Below is a small trained network, with its code and all its weights. Each question gives an input and a class and asks what happens when units are switched off, that is, made to give their printed mean instead of their output.

import numpy as np


def w(rows, s, z=0):
    codes = np.array(rows[::2]) - 128.0
    scale = np.full(codes.shape[1], s)
    scale[-1] = z or s
    return codes * scale


def f(y):
    return np.maximum(y, 0)


def log_softmax(a):
    a = a - a.max(-1, keepdims=True)
    return a - np.log(np.exp(a).sum(-1, keepdims=True))


def net(x, mask):
    res = np.array(x, float).reshape(1, 4) / 4 @ E
    y = f(res @ A[0][:, :-1].T + A[0][:, -1])
    res = res + np.where(mask, y, B[0][:, -1]) @ B[0][:, :-1]
    return log_softmax(res[-1] @ U[:, :-1].T + U[:, -1])


A, B = {}, {}
E = w([
[179,118,76,135],'x0',
[187,12,155,186],'x1',
[173,109,37,109],'x2',
[210,201,135,162],'x3',
],0.011)
A[0] = w([
[139,213,108,150,218],'n1',
[64,134,203,60,144],'n2',
[174,201,119,43,226],'n3',
[192,200,228,108,254],'n4',
[101,44,93,193,251],'n5',
[189,128,85,141,66],'n6',
[215,90,69,158,197],'n7',
[27,146,63,92,251],'n8',
[95,184,109,35,144],'n9',
[154,2,134,155,200],'n10',
[89,160,247,129,201],'n11',
[138,65,114,123,147],'n12',
[90,131,207,145,208],'n13',
[37,66,165,214,184],'n14',
[252,181,122,110,123],'n15',
],0.011,0.0046)
B[0] = w([
[67,146,8,204,195],'n1',
[92,225,240,140,198],'n2',
[44,216,31,197,203],'n3',
[38,111,113,234,214],'n4',
[231,98,195,16,231],'n5',
[223,133,54,49,176],'n6',
[253,24,62,110,245],'n7',
[148,170,173,13,217],'n8',
[21,255,24,105,194],'n9',
[228,53,221,28,255],'n10',
[41,128,242,211,217],'n11',
[203,139,129,23,184],'n12',
[78,169,249,172,198],'n13',
[162,132,234,96,217],'n14',
[203,79,68,198,216],'n15',
],0.0077,0.012)
U = w([
[129,132,113,196,25],'0',
[117,132,251,163,97],'1',
[229,44,150,41,253],'2',
[79,218,80,45,150],'3',
[229,112,47,165,124],'4',
],0.011,0.0017)

Each question gives the input, the list of numbers given to net, and the class t.
The units are the neurons (one row each of A and B). Each row of codes is followed by its name. A weight is (code - 128) times the scale printed after its matrix; where a second scale follows, it is the last column's (A, B and U).
mask holds one flag per neuron, in row order. A switched-off neuron (its flag False) gives its mean, the last column of its row in B, instead of its output. The means were averaged over made-up inputs and are rounded, as every weight is.
A unit's drop is (log p(t) with every unit on - log p(t) with that unit switched off) / (log p(t) with every unit on - log p(t) with every unit switched off).
The circuit of an input: a set's keep is (log p(t) with only the set's units on - log p(t) with every unit switched off) / (log p(t) with every unit on - log p(t) with every unit switched off). Starting from the 12 units with the biggest drops (on a tie, the unit counted first), units are removed one at a time, each time the one whose removal leaves the highest keep (on an exact tie, the one counted first), for as long as the keep stays at least 0.8.
units of the circuit, in order: the units of the circuit, biggest drop first
top k neurons: the k neurons with the biggest drops, biggest first
drop of u: that unit's drop, to one decimal
input [4,1,-5,-7], class 1: top 2 neurons => n7, n2
input [5,-6,1,8], class 4: units of the circuit, in order => n15
input [-7,6,-1,-4], class 1: top 4 neurons => n7, n13, n11, n2
input [0,-4,-1,4], class 3: top 2 neurons => n9, n7
input [7,-3,-4,1], class 3: top 2 neurons => n7, n11
input [2,-4,8,-1], class 3: top 2 neurons => n9, n8
input [-4,5,-1,5], class 1: top 2 neurons => n4, n6
input [-4,4,-2,-8], class 1: top 4 neurons => n7, n2, n13, n11
input [1,2,-4,-8], class 1: drop of n6 => 0.2
input [8,-3,-7,-5], class 1: drop of n10 => -0.1
input [1,-6,-5,8], class 0: drop of n2 => 0.0
input [5,-5,-7,1], class 3: drop of n14 => 0.1
